Here is a tiny trained network, its code and every weight. The questions are about switching its units off for an input and a target symbol, where a switched-off unit gives its printed mean instead of its output.

import numpy as np


def w(rows, s, z=0):
    codes = np.array(rows[::2]) - 128.0
    scale = np.full(codes.shape[1], s)
    scale[-1] = z or s
    return codes * scale


def softmax(a):
    e = np.exp(a - a.max(-1, keepdims=True))
    return e / e.sum(-1, keepdims=True)


def log_softmax(a):
    a = a - a.max(-1, keepdims=True)
    return a - np.log(np.exp(a).sum(-1, keepdims=True))


def net(x, mask):
    ids = ['αγδζθλμπω'.index(c) for c in x.split()]
    T = len(ids)
    res = E[ids] + P[:T]
    u = 0
    for l in range(2):
        r = res
        for j in range(3):
            rows = slice(4 * j, 4 * j + 4)
            q, k, v = (r @ M[l][rows].T for M in (Q, K, V))
            z = softmax(np.where(np.tri(T) > 0, q @ k.T / 4**0.5, -1e9)) @ v
            o = O[l][rows]
            res = res + np.where(mask[u + j], z, o[:, -1]) @ o[:, :-1]
        u += 3
    return log_softmax(res[-1] @ U[:, :-1].T + U[:, -1])


Q, K, V, O = {}, {}, {}, {}
E = w([
[138,169,100,132,129],'α',
[148,168,222,115,90],'γ',
[142,192,117,124,136],'δ',
[208,29,191,150,196],'ζ',
[102,121,86,187,255],'θ',
[11,80,60,107,88],'λ',
[158,91,45,147,196],'μ',
[157,135,172,193,224],'π',
[194,163,46,151,137],'ω',
],0.0087)
P = w([
[125,140,114,130,48],'0',
[87,90,190,83,183],'1',
[136,101,109,202,65],'2',
[111,202,116,77,145],'3',
[123,72,129,209,46],'4',
[72,152,172,104,228],'5',
[132,59,115,211,57],'6',
[110,209,140,92,228],'7',
[133,65,121,233,50],'8',
[82,193,123,44,203],'9',
[144,59,115,253,84],'10',
[52,200,184,91,233],'11',
[151,86,133,215,35],'12',
[107,222,103,53,212],'13',
],0.0079)
Q[0] = w([
[80,54,134,160,156],'L0H1',
[22,192,154,114,224],'L0H1',
[24,172,69,88,161],'L0H1',
[127,191,105,101,146],'L0H1',
[194,67,190,91,24],'L0H2',
[199,54,199,137,84],'L0H2',
[204,179,197,78,119],'L0H2',
[78,151,45,112,181],'L0H2',
[207,1,48,225,133],'L0H3',
[132,196,62,120,165],'L0H3',
[111,232,126,45,166],'L0H3',
[112,246,83,134,112],'L0H3',
],0.0078)
K[0] = w([
[180,143,95,136,72],'L0H1',
[150,189,81,20,147],'L0H1',
[173,165,136,66,185],'L0H1',
[111,137,152,133,202],'L0H1',
[189,77,146,154,64],'L0H2',
[199,118,132,179,82],'L0H2',
[191,87,167,140,172],'L0H2',
[117,220,107,138,255],'L0H2',
[34,94,100,54,69],'L0H3',
[69,164,165,81,223],'L0H3',
[193,203,196,80,216],'L0H3',
[126,101,190,156,200],'L0H3',
],0.0086)
V[0] = w([
[110,90,106,85,204],'L0H1',
[172,92,22,84,185],'L0H1',
[8,44,167,117,80],'L0H1',
[71,76,181,216,186],'L0H1',
[59,97,135,128,219],'L0H2',
[131,185,95,172,254],'L0H2',
[163,163,148,205,111],'L0H2',
[174,68,99,93,102],'L0H2',
[12,146,101,185,237],'L0H3',
[48,50,85,136,111],'L0H3',
[236,135,81,186,200],'L0H3',
[78,81,181,102,70],'L0H3',
],0.0075)
O[0] = w([
[68,82,117,117,121,129],'L0H1',
[85,58,113,46,178,176],'L0H1',
[97,172,196,247,178,70],'L0H1',
[98,110,209,163,17,150],'L0H1',
[78,160,199,46,95,188],'L0H2',
[98,94,149,43,28,255],'L0H2',
[209,105,141,147,113,140],'L0H2',
[128,91,70,109,236,88],'L0H2',
[124,75,169,164,2,245],'L0H3',
[71,96,186,206,98,188],'L0H3',
[147,70,81,19,139,151],'L0H3',
[85,180,176,184,133,93],'L0H3',
],0.0067,0.0023)
Q[1] = w([
[137,136,122,135,106],'L1H1',
[100,110,153,83,182],'L1H1',
[113,212,166,142,155],'L1H1',
[207,150,103,154,142],'L1H1',
[47,101,149,147,213],'L1H2',
[45,133,170,104,168],'L1H2',
[150,61,90,222,97],'L1H2',
[169,95,170,151,38],'L1H2',
[144,116,100,220,102],'L1H3',
[127,107,162,157,1],'L1H3',
[69,194,39,103,170],'L1H3',
[90,181,45,92,90],'L1H3',
],0.0087)
K[1] = w([
[87,134,130,117,92],'L1H1',
[246,192,183,105,122],'L1H1',
[147,168,42,123,107],'L1H1',
[93,74,83,185,163],'L1H1',
[126,196,21,203,64],'L1H2',
[141,196,67,78,29],'L1H2',
[219,120,210,149,100],'L1H2',
[226,79,174,124,103],'L1H2',
[64,84,119,219,148],'L1H3',
[1,156,189,113,123],'L1H3',
[213,162,234,140,199],'L1H3',
[152,129,226,106,195],'L1H3',
],0.0072)
V[1] = w([
[215,124,197,142,116],'L1H1',
[177,167,129,14,121],'L1H1',
[109,92,126,200,111],'L1H1',
[72,68,107,122,98],'L1H1',
[168,79,138,104,182],'L1H2',
[109,254,133,97,141],'L1H2',
[80,199,111,95,75],'L1H2',
[225,79,157,154,163],'L1H2',
[40,162,187,117,145],'L1H3',
[62,144,52,110,133],'L1H3',
[118,158,54,155,55],'L1H3',
[200,95,241,139,163],'L1H3',
],0.0079)
O[1] = w([
[227,92,196,63,125,78],'L1H1',
[205,223,57,154,101,85],'L1H1',
[86,30,162,118,117,163],'L1H1',
[51,110,136,107,181,186],'L1H1',
[163,26,206,109,57,130],'L1H2',
[157,180,33,204,123,53],'L1H2',
[80,243,37,183,131,104],'L1H2',
[227,19,215,43,87,137],'L1H2',
[197,160,144,220,48,172],'L1H3',
[21,172,33,183,39,214],'L1H3',
[79,96,4,169,186,202],'L1H3',
[254,84,238,69,168,4],'L1H3',
],0.006,0.0023)
U = w([
[136,145,91,142,163,113],'α',
[177,204,169,143,181,253],'γ',
[85,216,128,149,224,150],'δ',
[143,46,193,103,76,118],'ζ',
[65,89,150,71,153,23],'θ',
[110,107,100,231,1,106],'λ',
[81,100,94,48,226,167],'μ',
[124,115,198,79,167,69],'π',
[181,102,15,151,120,66],'ω',
],0.0057,0.0032)

Each question gives the input, a string of symbols that net reads in full, and the target symbol t.
The units are the heads (4 rows each of Q, K, V and O). Each row of codes is followed by its name. A weight is (code - 128) times the scale printed after its matrix; where a second scale follows, it is the last column's (O and U).
mask holds one flag per head, layer by layer. A switched-off head (its flag False) gives its mean, the last column of its rows in O, instead of its output. The means were averaged over made-up inputs and are rounded, as every weight is.
A unit's drop is (log p(t) with every unit on - log p(t) with that unit switched off) / (log p(t) with every unit on - log p(t) with every unit switched off).
The circuit of an input: a set's keep is (log p(t) with only the set's units on - log p(t) with every unit switched off) / (log p(t) with every unit on - log p(t) with every unit switched off). Starting from all 6 units, units are removed one at a time, each time the one whose removal leaves the highest keep (on an exact tie, the one counted first), for as long as the keep stays at least 0.8.
units of the circuit, in order: the units of the circuit, biggest drop first
most important unit: the unit with the biggest drop
heads that matter: for each layer, one digit per head in row order, 1 if its drop is at least 0.15 and else 0, layers parted by /
drop when u is switched off: that unit's drop, to one decimal
input γ ω μ ω δ λ λ π λ λ θ, target λ: units of the circuit, in order -> L0H3, L1H3
input ζ ω γ δ ω δ ζ μ ω ζ θ, target ζ: most important unit -> L1H2
input θ λ γ λ, target δ: heads that matter -> 010 / 010
input ω ω ω ζ, target μ: units of the circuit, in order -> L1H3, L0H3
input ω π ω γ α ζ ω α μ ω μ μ δ, target ζ: heads that matter -> 010 / 010
input π γ π λ α μ ζ α α ω α, target ζ: units of the circuit, in order -> L1H2, L0H2
input ω μ γ θ α ω ω θ δ λ, target λ: units of the circuit, in order -> L0H2, L1H3, L1H2
input α γ ω ω ω, target ω: units of the circuit, in order -> L0H3, L0H1, L1H2, L1H1
input γ γ α μ, target γ: units of the circuit, in order -> L0H3, L1H3, L1H1
input α δ θ γ μ ω λ λ λ θ ζ μ μ, target ζ: heads that matter -> 100 / 110
input ω ω λ ω, target μ: units of the circuit, in order -> L1H3, L0H3, L0H1
input γ ω γ, target γ: heads that matter -> 101 / 001
input θ λ α θ ω γ θ θ α λ μ, target λ: heads that matter -> 011 / 001
input ω ζ ω μ δ θ ζ ω γ ω ω, target ζ: units of the circuit, in order -> L1H2
input ω γ μ α γ γ γ ζ θ μ δ ζ δ, target ζ: heads that matter -> 010 / 011
input ω ω ω γ ω γ ω, target ω: heads that matter -> 101 / 100
input ζ π λ π, target ζ: drop when L1H1 is switched off -> 0.1
input ω ζ π, target ζ: drop when L1H2 is switched off -> 1.6
input ω λ μ γ, target δ: drop when L1H1 is switched off -> 0.2
input γ λ δ ζ ω γ γ θ ω θ μ ω, target λ: most important unit -> L0H2
